Below is a small trained network, with its code and all its weights. Each question gives an input and a class and asks what happens when units are switched off, that is, made to give their printed mean instead of their output.

import numpy as np


def w(rows, s, z=0):
    codes = np.array(rows[::2]) - 128.0
    scale = np.full(codes.shape[1], s)
    scale[-1] = z or s
    return codes * scale


def f(y):
    return np.maximum(y, 0)


def log_softmax(a):
    a = a - a.max(-1, keepdims=True)
    return a - np.log(np.exp(a).sum(-1, keepdims=True))


def net(x, mask):
    res = np.array(x, float).reshape(1, 6) / 4 @ E
    y = f(res @ A[0][:, :-1].T + A[0][:, -1])
    res = res + np.where(mask, y, B[0][:, -1]) @ B[0][:, :-1]
    return log_softmax(res[-1] @ U[:, :-1].T + U[:, -1])


A, B = {}, {}
E = w([
[128,29,174,253,163,109,124],'x0',
[128,113,127,125,123,131,119],'x1',
[60,156,48,157,84,44,30],'x2',
[132,113,128,126,114,140,107],'x3',
[248,168,143,97,221,76,5],'x4',
[190,97,2,184,161,160,161],'x5',
],0.0093)
A[0] = w([
[169,135,129,125,97,145,88,250],'N0',
[175,75,159,109,156,150,156,40],'N1',
[138,48,174,201,150,84,132,90],'N2',
[148,130,148,121,202,156,187,61],'N3',
[154,90,67,143,158,183,115,6],'N4',
[109,91,145,239,177,134,124,86],'N5',
[115,139,35,190,207,186,126,106],'N6',
[169,123,181,140,145,175,185,25],'N7',
[87,133,195,123,151,108,114,68],'N8',
[120,126,72,144,129,53,88,217],'N9',
[47,143,137,101,77,162,177,202],'N10',
[104,157,185,114,125,142,107,77],'N11',
[150,164,56,80,94,146,134,34],'N12',
[180,114,163,96,183,141,115,101],'N13',
[135,92,169,119,133,161,132,182],'N14',
[71,126,128,117,96,3,98,56],'N15',
[126,138,45,150,187,80,165,6],'N16',
[178,157,86,184,154,192,135,55],'N17',
[145,56,157,128,129,164,144,243],'N18',
[172,146,159,120,200,120,98,79],'N19',
[173,124,58,137,147,152,134,42],'N20',
[168,147,162,61,139,215,161,205],'N21',
[24,60,108,159,114,222,211,1],'N22',
],0.011,0.0027)
B[0] = w([
[96,163,85,146,197,63,107,167],'N0',
[98,125,119,180,80,112,160,177],'N1',
[173,255,60,55,134,143,186,210],'N2',
[76,117,132,176,91,107,105,182],'N3',
[105,48,150,85,132,169,152,170],'N4',
[217,222,106,133,75,169,167,207],'N5',
[65,77,198,96,107,178,158,198],'N6',
[93,101,98,199,77,86,155,191],'N7',
[125,37,231,86,99,246,150,168],'N8',
[76,105,117,212,114,105,115,206],'N9',
[148,107,55,94,215,111,114,219],'N10',
[206,96,206,60,101,163,158,164],'N11',
[166,157,102,98,81,140,209,182],'N12',
[125,79,103,168,176,67,75,184],'N13',
[60,155,151,190,108,149,147,173],'N14',
[82,116,134,139,105,125,211,200],'N15',
[126,89,164,119,98,157,123,171],'N16',
[116,60,154,71,135,166,145,175],'N17',
[122,169,99,161,139,125,88,192],'N18',
[145,78,111,111,193,80,88,188],'N19',
[115,109,168,62,96,152,119,175],'N20',
[107,186,109,223,78,123,130,222],'N21',
[149,74,124,90,235,61,104,247],'N22',
],0.0068,0.014)
U = w([
[151,78,110,73,203,36,107,52],'0',
[47,119,116,177,30,88,133,86],'1',
[142,58,254,16,59,189,150,67],'2',
[246,238,80,46,57,138,167,139],'3',
[99,140,130,101,131,130,114,254],'4',
],0.0091,0.0079)

Each question gives the input, the list of numbers given to net, and the class t.
The units are the neurons (one row each of A and B). Each row of codes is followed by its name. A weight is (code - 128) times the scale printed after its matrix; where a second scale follows, it is the last column's (A, B and U).
mask holds one flag per neuron, in row order. A switched-off neuron (its flag False) gives its mean, the last column of its row in B, instead of its output. The means were averaged over made-up inputs and are rounded, as every weight is.
A unit's drop is (log p(t) with every unit on - log p(t) with that unit switched off) / (log p(t) with every unit on - log p(t) with every unit switched off).
The circuit of an input: a set's keep is (log p(t) with only the set's units on - log p(t) with every unit switched off) / (log p(t) with every unit on - log p(t) with every unit switched off). Starting from the 12 units with the biggest drops (on a tie, the unit counted first), units are removed one at a time, each time the one whose removal leaves the highest keep (on an exact tie, the one counted first), for as long as the keep stays at least 0.8.
units of the circuit, in order: the units of the circuit, biggest drop first
unit that matters most: the unit with the biggest drop
k most important neurons: the k neurons with the biggest drops, biggest first
drop of u: that unit's drop, to one decimal
input [-2,-7,-7,-5,0,-6], class 1: unit that matters most : N21
input [-2,2,4,2,2,1], class 1: units of the circuit, in order : N22, N2
input [0,2,7,-4,-8,-2], class 0: units of the circuit, in order : N22, N10
input [5,2,-5,4,2,-2], class 1: units of the circuit, in order : N7, N1
input [7,-4,6,-5,-3,4], class 3: units of the circuit, in order : N5, N2
input [6,-6,-5,2,-4,4], class 3: 3 most important neurons : N5, N2, N9
input [6,-6,-6,2,5,-4], class 1: units of the circuit, in order : N7, N1
input [-6,-1,-7,2,-6,6], class 1: 3 most important neurons : N21, N7, N3
input [-8,7,5,8,-7,3], class 3: 3 most important neurons : N12, N13, N19
input [-5,-2,2,2,5,-1], class 0: 3 most important neurons : N5, N2, N19
input [5,6,2,3,0,6], class 2: units of the circuit, in order : N6, N4, N21
input [8,5,-5,6,7,-5], class 3: 3 most important neurons : N2, N5, N22
input [2,5,-6,1,-5,-2], class 1: 4 most important neurons : N7, N14, N21, N1
input [-7,8,-2,4,-8,-8], class 0: units of the circuit, in order : N10
input [-7,-6,-5,7,-8,-8], class 0: 2 most important neurons : N10, N22
input [8,8,7,-3,-2,7], class 3: 2 most important neurons : N5, N2
input [4,-4,4,-3,-1,-7], class 2: drop of N8 : 0.3
input [-3,-1,5,-4,-2,-7], class 2: drop of N11 : 0.2
input [-5,6,-7,-5,5,-7], class 1: drop of N3 : 0.1
input [-3,-1,8,3,2,5], class 1: unit that matters most : N9
input [7,3,-2,3,2,7], class 2: 3 most important neurons : N6, N4, N17
